Rows are numbered. After the first four, each row is followed by the numbers of the three nearest rows among all rows above it, by straight-line distance, nearest first.
1: -1.32,+1.73,+0.20,-2.13,-1.26,-5.90,-4.40,+0.07,-0.09,+0.28,+5.57,+5.37,+7.49,+0.61,+1.79,-1.03,-0.31,+1.00,+1.28,+2.27,+3.27,-0.83,-4.41,-0.50,-0.06,-1.07,-3.26,+3.56,-4.26,-0.97,-1.15
2: -1.71,-4.86,-3.24,+3.68,-1.41,+2.18,+1.45,-2.08,+0.57,-1.12,+1.75,+0.22,-2.50,+0.29,+1.39,-4.26,+1.36,-0.75,+3.71,+0.68,-0.02,-2.77,+1.89,-1.71,+5.13,+0.27,-1.48,-0.40,+1.65,+2.26,+2.44
3: +0.52,-0.75,+0.48,+0.30,+0.01,-7.50,-5.48,-0.95,-0.46,+1.43,+0.47,+2.80,+5.89,+2.11,+0.38,+2.44,+1.35,+1.00,-1.12,+0.69,+2.62,-1.88,-2.25,-2.22,-2.39,-2.03,-3.85,+3.34,-6.07,-1.39,-2.79
4: +1.44,+0.24,+0.97,+4.42,-1.15,+2.04,+5.64,+3.87,+2.49,-2.23,-2.04,+0.04,-6.63,-1.19,-1.24,+0.57,+1.82,+0.80,-1.87,-4.37,-2.28,-3.02,+2.26,+0.28,-1.31,-1.31,+1.09,-1.93,+2.30,-0.71,+0.65
5: -2.18,-3.57,-5.59,+2.87,-1.07,+1.32,+4.86,-1.03,-0.32,-3.05,+0.64,+1.00,-4.59,+0.71,+2.38,-1.85,+1.47,-1.49,+1.36,+0.23,+0.79,-0.72,+1.06,+0.41,+0.65,+1.55,-0.35,-1.25,+2.60,+1.24,+1.97 => 2 4 1
6: -4.82,-5.25,-3.50,+7.72,-0.58,+3.52,+2.19,+0.37,+2.78,-1.12,+0.63,-0.63,-6.14,+1.72,-0.07,-1.09,+3.84,-0.02,+0.99,+1.30,-0.21,-4.45,+3.36,-0.66,+6.32,-4.69,-1.27,+2.85,+3.70,+1.57,+2.34 => 2 5 4
7: +0.28,-2.45,-3.51,-0.20,-3.04,+1.47,+3.93,-0.36,-2.17,+1.70,-2.56,-2.84,-5.74,+1.34,+1.28,-2.47,+0.64,-2.51,+2.62,-3.19,-1.13,-0.36,+1.06,+0.88,+1.23,+2.41,+2.47,-0.74,+1.23,+1.77,+2.87 => 5 2 4
8: -1.64,+2.51,+1.29,+2.13,+2.54,-4.99,-1.72,-1.14,+2.15,+0.10,+2.40,+5.03,+1.08,+1.28,-1.11,+1.73,+1.24,+0.49,+0.21,+2.23,+2.42,-2.37,-2.80,-2.19,-1.47,-6.15,-2.79,+1.48,-2.66,+2.01,+0.29 => 3 1 2
9: -0.88,+2.49,+6.48,-0.07,-0.79,-4.15,-3.23,-2.74,-0.03,-0.53,+2.68,+5.38,+4.91,+2.75,+1.47,-1.92,+0.81,+0.36,+0.60,+4.66,+3.80,-0.78,-3.70,-2.12,-1.91,-3.18,-2.61,+3.15,-2.37,-0.55,-2.07 => 1 8 3
10: -1.66,-5.23,-2.14,+2.61,+0.08,+0.16,+2.64,-3.57,+1.15,-0.54,+1.63,+1.43,-1.05,+1.32,+1.32,-1.86,-0.29,+1.90,-0.44,+3.44,+0.13,-1.02,+0.13,-0.91,+3.85,-0.94,-2.86,+0.60,+0.04,+1.95,+1.59 => 2 5 6
11: -1.24,-2.05,-1.71,+5.18,-0.84,+0.18,+1.60,+0.65,+0.92,+0.47,-2.33,+0.16,-3.69,+0.23,-0.64,+1.72,-0.49,-0.73,-1.61,-0.46,+0.29,-0.84,+1.14,+0.44,+0.68,-0.22,-0.30,-0.65,+2.51,+1.12,+1.76 => 5 4 10
12: +0.05,-5.26,-7.24,+2.09,+0.92,+0.42,+3.47,-3.13,-1.13,+0.18,+0.27,-0.57,-0.63,+2.70,+1.82,-2.63,+0.84,-1.66,+2.52,-0.04,+2.93,-3.60,+3.65,+0.17,+6.46,+2.30,-1.22,-1.91,+2.78,+3.34,+2.15 => 2 5 10
13: -2.04,-3.17,-3.26,+2.90,-2.66,-0.07,+1.85,+2.46,+0.87,+1.31,+1.03,+0.49,-2.73,-2.11,-0.92,+0.53,+4.56,+2.68,+0.93,-1.92,+1.09,+0.28,+2.43,+0.64,+1.71,-1.30,-3.59,-0.78,+1.25,+3.52,-1.57 => 11 5 2
14: -3.61,-2.80,-4.01,+2.26,-1.05,-0.42,+1.04,-0.77,+0.77,-3.01,+0.51,+3.24,-1.84,+0.19,+0.96,+0.11,+1.23,+1.78,+3.30,+2.62,+0.63,-1.10,-0.29,-0.85,+1.58,-0.23,-2.24,+2.47,+2.23,+2.83,+1.23 => 10 5 2
15: +0.61,-5.85,-4.60,-0.83,-2.35,+0.06,+3.32,-2.56,-2.76,-2.26,+0.28,-0.70,+1.26,+1.29,+3.63,-3.50,+1.33,+0.68,+2.61,-1.36,+4.35,-2.62,-0.81,+1.60,+1.91,+2.03,+1.20,+0.06,+1.42,+1.22,+1.66 => 12 5 2
16: -1.51,-2.58,-2.02,+1.47,+0.96,-1.07,-1.26,-1.25,+1.53,-0.48,+3.04,+4.04,-1.59,+1.92,-0.91,-2.30,+4.12,+0.85,+2.23,+2.27,+2.08,-2.21,+0.62,-2.24,+3.79,-2.49,-2.84,+1.10,-1.54,+0.36,-0.15 => 10 14 2
17: -3.64,-6.28,-6.97,+0.75,-0.22,+3.73,+2.83,+0.07,+0.53,-0.87,+0.56,-0.70,-5.60,+2.55,+1.15,-0.82,-0.47,-0.08,+3.37,+0.45,+0.10,+0.97,+1.15,-2.54,+7.09,-1.30,-0.02,+0.23,+3.71,+1.99,+1.18 => 2 5 12
18: -2.72,-6.37,-8.62,+0.20,-0.89,+1.09,+0.40,-4.01,+0.72,+2.02,+2.08,+0.02,-2.56,+4.89,+2.30,-3.22,+1.10,-1.24,+0.68,+3.74,+2.03,-1.43,+1.48,-1.16,+9.64,+0.24,-1.38,+0.25,+0.69,+2.34,+1.57 => 12 17 2
19: -1.06,-7.11,-6.32,-0.84,-1.61,+0.40,+6.23,-1.90,-0.27,+1.06,+1.60,+0.63,-0.72,-0.35,+2.16,-0.29,-1.02,-0.95,+4.38,-0.31,+2.30,-3.24,+0.56,+0.79,+5.65,+4.73,+1.24,-2.76,+1.10,-1.51,+2.58 => 12 15 5
20: -2.69,-4.73,-4.46,+3.55,+2.73,+3.02,+2.21,+0.11,+0.97,+1.72,-1.46,+0.79,-1.82,-1.46,+1.89,-2.14,+3.41,-0.69,+1.50,+0.49,+4.49,-3.26,-0.10,+0.33,+5.82,-0.48,-0.21,+0.90,+3.04,+1.15,+1.60 => 2 12 5
21: -3.31,-0.67,+0.08,+0.30,-1.11,-6.95,-5.55,-2.94,-0.27,-1.29,+1.28,+4.84,+6.55,+0.20,-0.46,-0.61,+3.17,+0.37,-2.49,+3.98,+3.93,-1.90,-2.28,-1.73,-0.25,-3.37,-3.04,+2.52,-4.17,+0.84,-1.23 => 3 1 9
22: -0.54,+1.00,+0.49,+2.48,+0.34,-3.58,-2.18,-0.42,-0.26,-1.56,-0.50,+3.96,+2.28,+0.60,+1.56,-0.03,-0.16,+2.39,-1.39,-0.39,+1.13,-1.55,-0.34,-0.20,-1.18,-3.08,-2.69,-0.01,-1.57,-0.90,-1.75 => 8 3 21
23: -1.94,+0.56,+4.71,-2.01,+0.24,-4.90,-2.88,-0.61,-1.40,+2.15,+1.39,+3.07,+7.33,-0.37,-0.04,+0.74,+1.01,+1.55,+0.50,+2.67,+2.23,-2.85,-2.17,-1.03,-3.70,-1.42,-2.80,+1.22,-2.35,-0.99,-2.75 => 9 3 1
24: +0.27,-3.62,-4.80,+2.46,+1.93,-2.64,+1.58,-1.51,-0.58,-0.11,+2.53,+2.17,+1.44,+3.97,+0.90,-2.14,-0.53,+1.20,+2.28,+1.08,+2.31,-3.08,-1.19,-2.50,-0.18,+0.77,-0.52,-0.63,-3.48,-0.81,-2.71 => 16 10 22
25: +3.22,-4.23,-5.96,+2.17,-1.12,-0.37,+3.17,-2.07,-0.18,-0.19,+1.25,+2.05,+1.62,+3.00,+5.53,-2.00,-0.31,-1.25,+2.48,+0.44,+2.07,-1.05,+1.33,-1.47,+2.03,+3.62,-1.49,+0.76,+1.15,-0.10,+0.49 => 15 12 24
26: -1.21,-0.48,-2.92,+3.52,-1.84,-0.75,+2.59,+0.38,+1.64,+0.90,-0.43,-1.72,-5.09,+1.47,+1.13,-2.44,+1.50,+1.88,-0.15,+1.49,+0.32,-5.69,+2.58,+2.41,+3.15,-1.11,-2.29,-1.66,+1.65,+1.47,+2.01 => 11 2 5
27: -4.54,-0.26,+1.32,+4.43,-1.61,+5.62,+4.11,+1.96,+2.95,-1.19,-3.30,+0.33,-9.99,-2.05,-3.94,+1.49,+1.66,-2.91,-0.03,-1.64,-1.62,-0.23,+3.21,-0.37,-0.63,-2.34,+1.11,-4.03,+3.23,-1.37,+1.47 => 4 11 5
28: -2.69,-2.02,-3.06,+1.76,+0.40,-3.48,+1.20,-1.31,+0.92,-0.47,+1.31,+5.02,+0.69,+2.30,+2.46,-0.49,+0.86,+1.84,-1.39,+3.97,+3.25,-1.86,-0.37,-2.48,+3.15,-3.18,-0.29,-0.17,-1.16,+2.70,+0.01 => 16 10 14
29: -1.25,+0.77,+0.72,+1.09,+0.58,-3.33,+0.60,+0.07,+0.13,+2.29,+1.11,+3.26,+1.51,+0.04,+0.25,-0.16,+0.22,+1.29,-0.68,-1.21,+2.40,-1.39,-0.52,-0.48,-2.41,-0.81,-1.56,+3.64,-2.52,-1.47,-1.90 => 22 23 8
30: -2.98,+0.24,+1.73,+0.87,+0.56,-7.00,-3.03,-2.01,+0.82,+0.14,+1.52,+5.44,+4.20,+2.49,-2.75,-0.56,+0.19,-0.52,-1.98,+4.12,+5.05,-2.90,-3.81,-3.56,-2.23,-4.16,-2.63,+2.76,-1.60,-0.46,+0.57 => 21 8 9
31: -0.12,+3.24,+3.99,-0.85,-0.18,-4.65,-2.59,+0.53,+1.08,-0.14,-2.03,+3.12,+3.17,-1.38,-1.58,+0.72,+0.76,+3.11,-5.15,+2.77,-0.84,-1.17,-1.01,+0.35,-4.25,-4.53,-1.66,+3.15,-1.57,-1.30,-0.62 => 22 23 29
32: -5.99,+0.40,-0.60,+2.91,+2.97,-0.34,-1.18,+1.40,+0.64,-0.45,+0.48,+4.10,-0.82,-0.78,+0.36,+2.41,+4.03,-0.39,-2.31,+2.57,+2.74,-1.11,+1.31,-0.93,-0.12,-7.12,-4.48,+1.91,-2.48,-2.21,-1.45 => 8 22 16
33: -2.13,-3.26,-4.24,+3.35,-1.12,+1.93,+2.29,-1.83,+0.66,+1.55,+1.24,-1.14,-6.31,+1.03,+1.89,-2.97,-0.77,-1.13,+2.63,-0.62,+1.84,-0.99,+1.63,-0.70,+2.73,+2.24,+1.84,-1.01,+2.43,+0.32,+1.28 => 5 2 7
34: -2.41,+0.42,-0.91,+1.97,+0.75,-0.99,-1.44,-1.53,+2.37,+0.34,+0.02,+2.36,+0.39,-1.31,-1.51,-1.65,+3.89,+4.31,-1.01,+0.98,+0.08,-1.34,-0.27,-1.64,-0.06,-3.22,-3.21,+3.03,-0.95,-2.66,-0.84 => 22 29 16
35: -2.72,-4.30,-4.48,+3.29,-1.23,+1.33,+2.48,-1.79,+0.49,+2.02,+0.49,-2.23,-3.53,+1.30,+1.41,-2.19,+1.46,-0.97,+2.92,-0.77,+1.08,-1.28,+0.39,+1.31,+3.44,-0.11,-2.02,-1.79,+3.30,+2.59,+0.99 => 33 2 5
36: -1.30,-0.17,+0.72,+3.89,-0.50,+1.99,+3.07,+2.47,+2.55,+0.22,-0.29,-1.03,-6.35,-0.55,+1.23,+0.43,+2.65,-0.90,-0.73,-1.09,-1.92,-1.20,+2.61,-0.57,-0.88,-4.13,+0.83,-0.50,+0.90,-2.02,-0.59 => 4 11 27
37: +0.99,-1.94,-2.92,+3.10,+0.65,-0.14,+2.08,-0.70,+0.44,-1.49,-2.11,+0.35,-2.65,+1.50,+0.61,-2.29,+0.44,-0.48,+1.14,-0.63,-1.43,-2.91,+1.30,+2.10,+0.78,+1.22,-0.88,-0.30,+1.91,-1.30,+0.58 => 11 5 26
38: +0.09,-4.50,-5.58,+2.26,-1.46,+0.04,+1.73,-3.35,-1.91,-1.31,+2.53,+1.20,-0.30,+3.08,+2.38,-4.75,-1.58,-0.49,+3.38,+0.47,+2.40,-1.02,+1.92,+0.57,+5.19,-0.15,-0.04,-0.21,-0.32,+0.23,+0.26 => 2 25 12
39: -0.56,-1.09,+2.58,+1.92,+0.50,-5.06,-2.11,-1.89,-1.41,-0.07,+2.41,+5.17,+5.89,-1.61,-1.01,+0.31,+1.74,+3.59,-1.29,+5.52,+4.34,-1.82,-4.77,-3.12,+0.39,-2.66,-4.17,+1.31,-5.01,+1.33,-4.08 => 21 23 9
40: -2.70,+0.75,+1.43,+3.00,+1.11,-3.26,-3.75,+0.99,+3.19,+2.17,+0.64,+3.50,+0.32,-0.71,-0.92,+0.79,+1.65,+0.77,-2.95,+2.12,+1.82,-1.44,-0.06,-0.77,-1.06,-5.17,-2.76,+0.61,-3.08,-0.72,-2.08 => 8 22 32
41: +4.43,+6.27,+5.12,-2.02,-1.22,-6.90,-3.66,-0.33,+0.38,-1.01,-0.56,+1.38,+9.99,+0.13,-0.88,+0.69,+2.17,-0.24,-6.07,+1.57,-0.82,+0.08,-4.73,-0.14,-9.18,-2.17,-4.76,+2.44,-2.08,-3.22,-3.21 => 31 23 3
42: +0.01,+2.47,+3.24,+1.88,+0.00,-5.67,-3.84,-1.29,-0.27,+0.37,-1.17,+3.77,+3.47,-0.84,+0.98,-1.54,+1.90,+0.61,-5.89,+2.17,-0.30,-1.10,-1.01,+0.93,-4.75,-3.69,-2.79,+0.34,-1.67,-3.17,-1.44 => 31 22 40
43: -0.99,-4.77,-6.18,+1.15,-0.79,+2.70,+3.18,-1.49,-0.52,-1.66,+1.99,+0.49,-1.82,+1.81,+0.64,-1.98,+1.24,-0.93,+1.21,-0.07,-0.20,-1.44,-0.29,+0.25,+5.65,+1.43,-0.46,+0.99,+2.39,-0.90,+1.62 => 2 5 38
44: -2.58,-1.70,-5.64,+1.36,+0.24,+4.43,+6.99,-0.76,-1.80,+0.45,-1.20,-1.97,-5.97,-0.89,+0.63,-5.02,-1.61,-1.69,+3.40,-2.90,+0.03,-3.13,+0.83,-0.41,+7.77,+2.81,+2.67,-1.52,+3.22,+0.51,+2.05 => 33 7 43
45: -0.25,-3.79,-7.98,+1.57,-3.39,+0.34,+4.84,-1.81,-1.39,+0.61,+3.35,-1.11,-1.09,+1.74,+2.26,-2.36,-1.62,-0.59,+3.81,-1.31,+0.10,-3.07,-0.53,+2.24,+6.81,+0.98,+1.01,+0.63,+2.44,-0.45,+2.10 => 43 38 19
46: -1.05,-0.77,+0.27,-0.55,+1.13,-4.51,-1.43,-3.71,-0.54,-0.04,+5.06,+4.38,+3.51,+0.48,+2.41,-0.67,-0.17,+2.31,+0.42,+5.69,+2.96,-2.90,-2.31,-0.67,+1.35,-1.88,-3.57,+2.31,-4.28,-0.37,+0.24 => 1 39 21
47: -0.77,-3.44,-2.82,+0.84,-0.22,-3.08,+1.44,-2.22,+2.65,-1.28,+1.36,+2.80,-1.77,+3.12,+2.11,-0.39,-0.07,+4.58,-0.46,+1.55,+4.19,+0.15,-2.29,-1.64,+3.10,+0.36,-0.42,+0.28,+1.62,+1.94,+0.95 => 28 10 14
48: -3.88,+0.61,-1.36,+2.83,+1.07,+1.70,-3.04,-0.55,+1.79,-0.18,+0.39,+2.89,-3.04,-2.17,-2.44,-0.04,+3.64,-0.34,-2.37,+1.11,+0.86,+0.08,-0.43,+0.71,+3.43,-3.83,-5.00,+0.89,-0.18,-0.42,+1.18 => 34 32 16
49: +0.14,-1.70,-0.53,+2.33,+0.32,-3.18,+0.40,-2.56,+0.45,+0.18,+0.92,+0.69,-0.08,+1.65,+2.12,-0.92,+2.55,-0.46,-0.33,+2.14,-2.36,-0.86,-0.51,+0.52,+1.29,-0.94,-2.26,-0.84,-0.05,-0.35,+0.90 => 10 37 22
50: -3.52,-3.10,-3.39,+3.45,-1.24,-1.65,+2.00,-1.69,+1.34,-2.65,+1.08,+1.38,-2.33,+1.62,+0.30,-2.29,+1.65,-0.32,+1.60,+0.87,+1.65,-2.90,+1.13,-0.46,+3.14,-2.36,-0.86,+2.04,+3.34,+1.57,+1.70 => 14 2 10
51: -3.83,+0.46,-3.84,+3.81,-0.62,+1.35,+3.57,+2.30,+1.77,-2.15,-3.06,+2.48,-8.97,+0.77,-1.98,+0.74,+4.34,-1.33,+0.67,-0.16,-1.16,-2.76,+4.82,+1.23,+1.56,-2.40,+0.29,-3.65,+3.35,-0.70,+2.06 => 27 36 4
52: -2.50,-7.11,-4.08,+2.65,-0.44,+2.88,+2.50,-1.19,+0.52,-0.61,+1.55,-0.63,-3.71,+4.01,-1.05,-2.26,-1.61,-0.96,+1.59,+1.48,-0.38,-3.25,+0.40,-0.61,+6.29,+2.25,-0.35,+0.61,+2.74,+0.72,+2.70 => 43 2 17
53: -1.70,+0.97,+0.74,+1.76,-0.77,+0.31,+0.76,+1.09,+0.41,-0.75,-0.02,+2.18,+0.32,+1.99,+0.91,-1.70,-0.43,+0.63,-0.91,-0.38,+1.23,-0.74,-1.21,+0.66,-1.43,-4.15,-2.75,-0.10,-1.86,-1.01,+1.24 => 22 29 49
54: -1.63,+2.76,+2.13,+1.55,-0.58,-1.63,-0.85,+1.87,+1.52,-3.00,-2.13,+1.98,-0.20,-2.57,+0.98,+0.00,+3.12,-0.30,-3.44,-0.91,+0.27,-0.55,+1.11,+4.04,-1.01,-5.95,-2.75,+1.10,+2.96,-0.80,+0.08 => 53 22 48
55: -0.95,-3.26,-0.16,+2.45,-0.49,-2.77,+0.61,-1.67,+0.84,+0.81,+3.20,+3.67,-0.02,+3.48,+1.91,-2.99,+1.52,+0.88,+4.67,-0.05,+1.76,-2.40,+0.82,-0.77,+0.81,-1.10,+1.64,+1.92,+0.16,-0.61,+0.02 => 16 24 50
56: +1.68,-2.20,-0.66,+0.05,+0.11,-5.11,+1.42,-2.26,+0.37,+1.59,+0.77,+0.94,-0.21,-0.86,+2.28,-1.92,+0.45,-0.15,+2.61,+2.55,+2.02,-1.85,-0.03,-0.70,-2.40,+0.57,-0.09,-0.74,+0.91,-1.35,-0.12 => 49 55 29
57: -1.19,-4.05,-5.18,+2.60,-0.52,+1.12,+1.21,-2.04,+1.90,+0.24,+0.23,+2.00,-3.54,+3.73,+1.61,-1.77,-0.95,-1.45,+1.31,+1.43,+0.38,-0.32,+2.29,+1.98,+1.01,-0.71,-2.20,-1.93,+3.99,+0.89,-1.02 => 35 5 37
58: -3.69,-2.55,-1.49,+3.61,-1.11,+1.11,+2.13,-0.58,+0.44,-2.83,+0.34,-0.81,-3.63,-0.12,-1.38,+0.77,+2.63,-1.05,-1.07,+0.64,+1.01,-3.02,+0.07,+3.16,-0.03,-2.19,-1.66,-1.19,+0.13,+0.73,+2.25 => 11 50 26
59: +1.16,-4.63,-5.37,+3.09,-2.65,+1.25,+4.44,-0.68,-0.61,-0.76,+0.85,-0.93,-1.75,+3.03,+1.49,-2.29,+1.13,+0.41,+1.33,+1.85,+2.85,-0.97,+0.77,+0.11,+4.11,-0.24,+0.96,+0.30,+2.33,+0.18,+2.32 => 43 38 5
